Below is a small trained network, with its code and all its weights. Each question gives an input and a class and asks what happens when units are switched off, that is, made to give their printed mean instead of their output.

import numpy as np


def w(rows, s, z=0):
    codes = np.array(rows[::2]) - 128.0
    scale = np.full(codes.shape[1], s)
    scale[-1] = z or s
    return codes * scale


def norm(h):
    return h / np.sqrt((h * h).mean(-1, keepdims=True) + 1e-5)


def f(y):
    return np.maximum(y, 0)


def log_softmax(a):
    a = a - a.max(-1, keepdims=True)
    return a - np.log(np.exp(a).sum(-1, keepdims=True))


def net(x, mask):
    res = np.array(x, float).reshape(1, 7) / 4 @ E
    u = 0
    for l in range(2):
        y = f(norm(res) @ A[l][:, :-1].T + A[l][:, -1])
        res = res + np.where(mask[u : u + 4], y, B[l][:, -1]) @ B[l][:, :-1]
        u += 4
    return log_softmax(norm(res)[-1] @ U[:, :-1].T + U[:, -1])


A, B = {}, {}
E = w([
[126,129,129,127,130,131,131,128,125,129,128,129],'x0',
[123,126,127,129,127,128,126,125,126,128,129,129],'x1',
[187,88,177,138,129,134,136,92,133,105,254,146],'x2',
[119,113,49,175,221,116,128,187,87,121,144,95],'x3',
[125,130,127,127,129,127,126,127,128,128,129,122],'x4',
[131,127,129,130,129,128,128,128,129,127,126,128],'x5',
[114,80,135,103,139,76,208,122,108,105,116,58],'x6',
],0.008)
A[0] = w([
[121,119,170,82,81,103,186,109,141,128,81,117,114],'L0N1',
[142,125,225,88,28,128,111,68,163,118,105,142,96],'L0N2',
[121,143,217,64,4,134,130,77,157,135,15,162,116],'L0N3',
[138,118,205,72,52,108,170,88,143,127,87,122,1],'L0N4',
],0.012,0.0029)
B[0] = w([
[134,75,119,144,161,110,136,88,99,117,76,99,186],'L0N1',
[56,183,104,87,160,192,188,80,34,227,122,131,231],'L0N2',
[254,132,147,128,122,105,65,197,207,68,141,116,255],'L0N3',
[48,83,152,138,35,64,131,149,187,73,150,163,202],'L0N4',
],0.0094,0.016)
A[1] = w([
[174,176,146,116,130,173,98,165,143,143,238,168,220],'L1N1',
[176,78,166,166,161,136,135,90,116,115,253,138,1],'L1N2',
[134,153,91,164,126,152,45,158,136,140,145,191,142],'L1N3',
[135,110,186,102,107,138,165,94,121,134,233,146,250],'L1N4',
],0.019,0.0013)
B[1] = w([
[254,170,77,121,211,159,95,100,72,186,104,106,250],'L1N1',
[187,136,171,87,52,94,82,169,216,80,62,126,211],'L1N2',
[14,160,159,171,85,174,124,148,177,116,144,172,221],'L1N3',
[16,85,116,161,148,128,194,88,69,143,205,141,216],'L1N4',
],0.0085,0.02)
U = w([
[212,203,136,132,129,174,49,153,178,136,107,158,173],'0',
[160,67,163,101,81,48,132,152,179,53,105,99,131],'1',
[5,173,112,193,138,186,113,157,139,135,124,164,21],'2',
[95,99,68,145,213,105,162,146,71,125,73,72,220],'3',
[140,159,117,108,167,178,154,56,40,208,189,151,165],'4',
[33,84,157,116,94,102,195,87,106,123,187,149,3],'5',
],0.011,0.00056)

Each question gives the input, the list of numbers given to net, and the class t.
The units are the neurons (one row each of A and B). Each row of codes is followed by its name. A weight is (code - 128) times the scale printed after its matrix; where a second scale follows, it is the last column's (A, B and U).
mask holds one flag per neuron, layer by layer. A switched-off neuron (its flag False) gives its mean, the last column of its row in B, instead of its output. The means were averaged over made-up inputs and are rounded, as every weight is.
A unit's drop is (log p(t) with every unit on - log p(t) with that unit switched off) / (log p(t) with every unit on - log p(t) with every unit switched off).
The circuit of an input: a set's keep is (log p(t) with only the set's units on - log p(t) with every unit switched off) / (log p(t) with every unit on - log p(t) with every unit switched off). Starting from all 8 units, units are removed one at a time, each time the one whose removal leaves the highest keep (on an exact tie, the one counted first), for as long as the keep stays at least 0.8.
circuit, biggest first: the units of the circuit, biggest drop first
most important unit: the unit with the biggest drop
k most important neurons: the k neurons with the biggest drops, biggest first
top k neurons in layer l: the k neurons of layer l with the biggest drops, biggest first
input [1,-1,-4,-8,-5,0,1], class 1: circuit, biggest first : [L0N4]
input [-3,0,-6,2,6,-6,-2], class 2: 2 most important neurons : [L0N3, L0N2]
input [8,8,-7,-6,-7,-4,5], class 1: circuit, biggest first : [L0N3, L1N1, L0N1]
input [0,-8,8,-8,6,-5,-2], class 4: 2 most important neurons : [L0N2, L1N1]
input [-8,7,-1,7,0,7,0], class 2: circuit, biggest first : [L0N3, L1N1, L1N4]
input [-2,-8,7,-6,0,3,-1], class 4: 3 most important neurons : [L0N2, L1N1, L0N3]
input [8,-8,6,0,5,-7,3], class 5: top 2 neurons in layer 1 : [L1N4, L1N2]
input [-2,0,-1,4,8,2,-7], class 2: 2 most important neurons : [L0N3, L1N3]
input [7,7,4,-4,-6,-2,6], class 5: circuit, biggest first : [L0N2, L0N4]
input [6,5,4,-5,-7,-5,1], class 5: 2 most important neurons : [L0N4, L0N2]
input [-6,-4,-6,8,-3,1,0], class 2: top 3 neurons in layer 0 : [L0N1, L0N2, L0N3]
input [2,-1,8,3,7,5,7], class 1: top 3 neurons in layer 0 : [L0N2, L0N4, L0N3]
input [-3,-6,1,-7,1,-2,-5], class 4: 2 most important neurons : [L0N2, L1N2]
input [-5,-8,6,0,1,-5,-8], class 4: top 2 neurons in layer 1 : [L1N1, L1N4]
input [-2,-6,4,-3,-5,2,1], class 5: most important unit : L0N4
input [-1,-6,-3,2,-2,5,-5], class 2: 2 most important neurons : [L0N3, L1N3]
input [-3,-5,4,-7,4,-8,1], class 5: 3 most important neurons : [L0N4, L0N2, L0N1]
input [6,-3,-1,2,4,3,-4], class 2: 3 most important neurons : [L0N3, L1N3, L0N2]
input [8,-6,3,-3,-1,6,1], class 5: 3 most important neurons : [L0N4, L0N2, L1N1]
input [3,0,2,-4,1,2,-7], class 4: most important unit : L0N2
input [6,-4,-5,3,2,0,1], class 3: 4 most important neurons : [L0N3, L1N3, L1N2, L0N4]
input [8,8,7,8,6,-1,4], class 1: 2 most important neurons : [L1N2, L0N2]
input [0,-3,2,-5,0,4,2], class 5: 3 most important neurons : [L0N4, L0N2, L0N1]
input [-4,-4,-7,2,-5,1,-4], class 2: 3 most important neurons : [L0N3, L1N1, L1N2]
input [-1,6,-4,1,8,5,0], class 2: 2 most important neurons : [L0N1, L0N3]
input [-2,-5,2,-2,-3,-3,8], class 5: top 2 neurons in layer 0 : [L0N3, L0N4]
input [5,-2,3,1,4,6,3], class 1: circuit, biggest first : [L0N2]
input [1,8,8,-8,0,-2,4], class 5: top 2 neurons in layer 0 : [L0N2, L0N4]
input [0,-6,3,-5,1,-8,6], class 5: circuit, biggest first : [L0N2, L0N4]
